Below are the code and all the weights of a small trained network. Each question names an input and a class and asks about switching units off, where a switched-off unit gives its printed mean instead of its output.

import numpy as np


def w(rows, s, z=0):
    codes = np.array(rows[::2]) - 128.0
    scale = np.full(codes.shape[1], s)
    scale[-1] = z or s
    return codes * scale


def f(y):
    return y / 2 * (1 + np.tanh(0.7978845608 * (y + 0.044715 * y**3)))


def log_softmax(a):
    a = a - a.max(-1, keepdims=True)
    return a - np.log(np.exp(a).sum(-1, keepdims=True))


def net(x, mask):
    res = np.array(x, float).reshape(1, 8) / 4 @ E
    y = f(res @ A[0][:, :-1].T + A[0][:, -1])
    res = res + np.where(mask, y, B[0][:, -1]) @ B[0][:, :-1]
    return log_softmax(res[-1] @ U[:, :-1].T + U[:, -1])


A, B = {}, {}
E = w([
[126,126,125,127],'x0',
[141,129,138,133],'x1',
[189,136,195,149],'x2',
[116,89,155,2],'x3',
[132,130,131,129],'x4',
[79,226,146,102],'x5',
[28,65,220,123],'x6',
[77,124,75,110],'x7',
],0.0072)
A[0] = w([
[92,181,155,122,3],'N0',
[179,119,161,164,166],'N1',
[148,117,161,129,126],'N2',
[124,113,99,143,78],'N3',
[126,116,116,80,21],'N4',
[170,96,131,20,23],'N5',
[119,99,142,64,89],'N6',
[90,98,141,139,116],'N7',
[99,163,72,131,101],'N8',
[122,107,149,142,233],'N9',
[137,165,165,118,191],'N10',
[138,130,162,97,64],'N11',
[108,128,116,117,194],'N12',
[70,81,177,129,96],'N13',
[110,200,138,113,75],'N14',
[77,93,187,178,104],'N15',
[76,112,54,154,238],'N16',
[145,83,137,114,76],'N17',
[110,168,134,133,61],'N18',
[124,149,134,101,29],'N19',
[105,127,113,225,40],'N20',
[89,122,151,147,68],'N21',
[195,131,75,101,32],'N22',
[159,126,124,126,131],'N23',
[98,106,157,152,130],'N24',
[168,114,99,152,198],'N25',
[145,143,88,104,45],'N26',
[177,92,102,147,42],'N27',
[153,134,80,189,15],'N28',
[176,10,84,155,59],'N29',
[158,110,184,138,145],'N30',
[184,173,110,99,51],'N31',
],0.014,0.0031)
B[0] = w([
[78,76,87,145,168],'N0',
[102,176,155,97,243],'N1',
[109,139,119,119,159],'N2',
[126,125,124,140,133],'N3',
[144,133,156,161,142],'N4',
[135,159,243,231,230],'N5',
[136,157,150,160,200],'N6',
[163,133,113,121,170],'N7',
[134,121,135,101,191],'N8',
[132,151,126,95,193],'N9',
[82,162,103,91,204],'N10',
[110,133,101,173,149],'N11',
[133,160,121,103,164],'N12',
[180,106,79,92,246],'N13',
[66,75,90,108,191],'N14',
[210,95,108,118,253],'N15',
[133,210,159,76,253],'N16',
[110,124,120,141,142],'N17',
[84,99,120,160,143],'N18',
[108,102,120,174,123],'N19',
[115,149,224,233,236],'N20',
[156,112,110,141,159],'N21',
[204,75,99,100,216],'N22',
[136,140,116,123,152],'N23',
[162,118,122,117,182],'N24',
[140,137,141,81,227],'N25',
[162,105,96,136,152],'N26',
[133,129,102,136,180],'N27',
[156,88,166,151,220],'N28',
[1,125,74,111,253],'N29',
[105,160,110,96,208],'N30',
[151,99,94,105,201],'N31',
],0.016,0.0046)
U = w([
[254,136,76,150,135],'0',
[163,177,177,241,48],'1',
[159,195,113,136,253],'2',
[55,117,45,184,81],'3',
],0.0092,0.0033)

Each question gives the input, the list of numbers given to net, and the class t.
The units are the neurons (one row each of A and B). Each row of codes is followed by its name. A weight is (code - 128) times the scale printed after its matrix; where a second scale follows, it is the last column's (A, B and U).
mask holds one flag per neuron, in row order. A switched-off neuron (its flag False) gives its mean, the last column of its row in B, instead of its output. The means were averaged over made-up inputs and are rounded, as every weight is.
A unit's drop is (log p(t) with every unit on - log p(t) with that unit switched off) / (log p(t) with every unit on - log p(t) with every unit switched off).
The circuit of an input: a set's keep is (log p(t) with only the set's units on - log p(t) with every unit switched off) / (log p(t) with every unit on - log p(t) with every unit switched off). Starting from the 12 units with the biggest drops (on a tie, the unit counted first), units are removed one at a time, each time the one whose removal leaves the highest keep (on an exact tie, the one counted first), for as long as the keep stays at least 0.8.
circuit, biggest first: the units of the circuit, biggest drop first
k most important neurons: the k neurons with the biggest drops, biggest first
drop when u is switched off: that unit's drop, to one decimal
input [6,-4,2,8,-5,-1,2,-4], class 1: circuit, biggest first	(N5)
input [2,-2,1,-8,-6,-6,8,5], class 0: 3 most important neurons	(N15 N13 N5)
input [-5,-8,-7,-4,2,7,8,6], class 0: circuit, biggest first	(N15 N13)
input [-5,-6,-3,7,2,-3,-6,-1], class 1: 2 most important neurons	(N5 N13)
input [-6,0,-8,-3,-1,-6,1,-5], class 3: 2 most important neurons	(N29 N5)
input [-7,-1,2,-6,0,-1,8,3], class 0: 2 most important neurons	(N15 N13)
input [-8,6,-5,5,-1,-3,3,3], class 1: 2 most important neurons	(N5 N6)
input [-3,-8,6,2,2,6,6,1], class 0: 2 most important neurons	(N15 N29)
input [-8,-7,-7,1,1,-3,7,6], class 0: 2 most important neurons	(N13 N15)
input [5,2,-7,8,0,8,2,2], class 1: 3 most important neurons	(N5 N6 N29)
input [-2,-4,1,-5,-8,2,5,-3], class 0: 4 most important neurons	(N15 N5 N29 N13)
input [0,5,-1,-1,-1,8,-7,-4], class 3: circuit, biggest first	(N14 N16)
input [-2,-2,-4,-5,-7,7,-8,6], class 0: 3 most important neurons	(N22 N29 N26)
input [-6,-1,-4,-1,6,8,-7,6], class 3: circuit, biggest first	(N14)
input [4,-6,1,6,0,7,5,3], class 3: drop when N10 is switched off	0.1
input [1,-8,-7,8,0,7,-1,-8], class 1: drop when N5 is switched off	0.8
input [-3,6,-6,1,-1,-7,-1,-4], class 3: drop when N29 is switched off	0.9
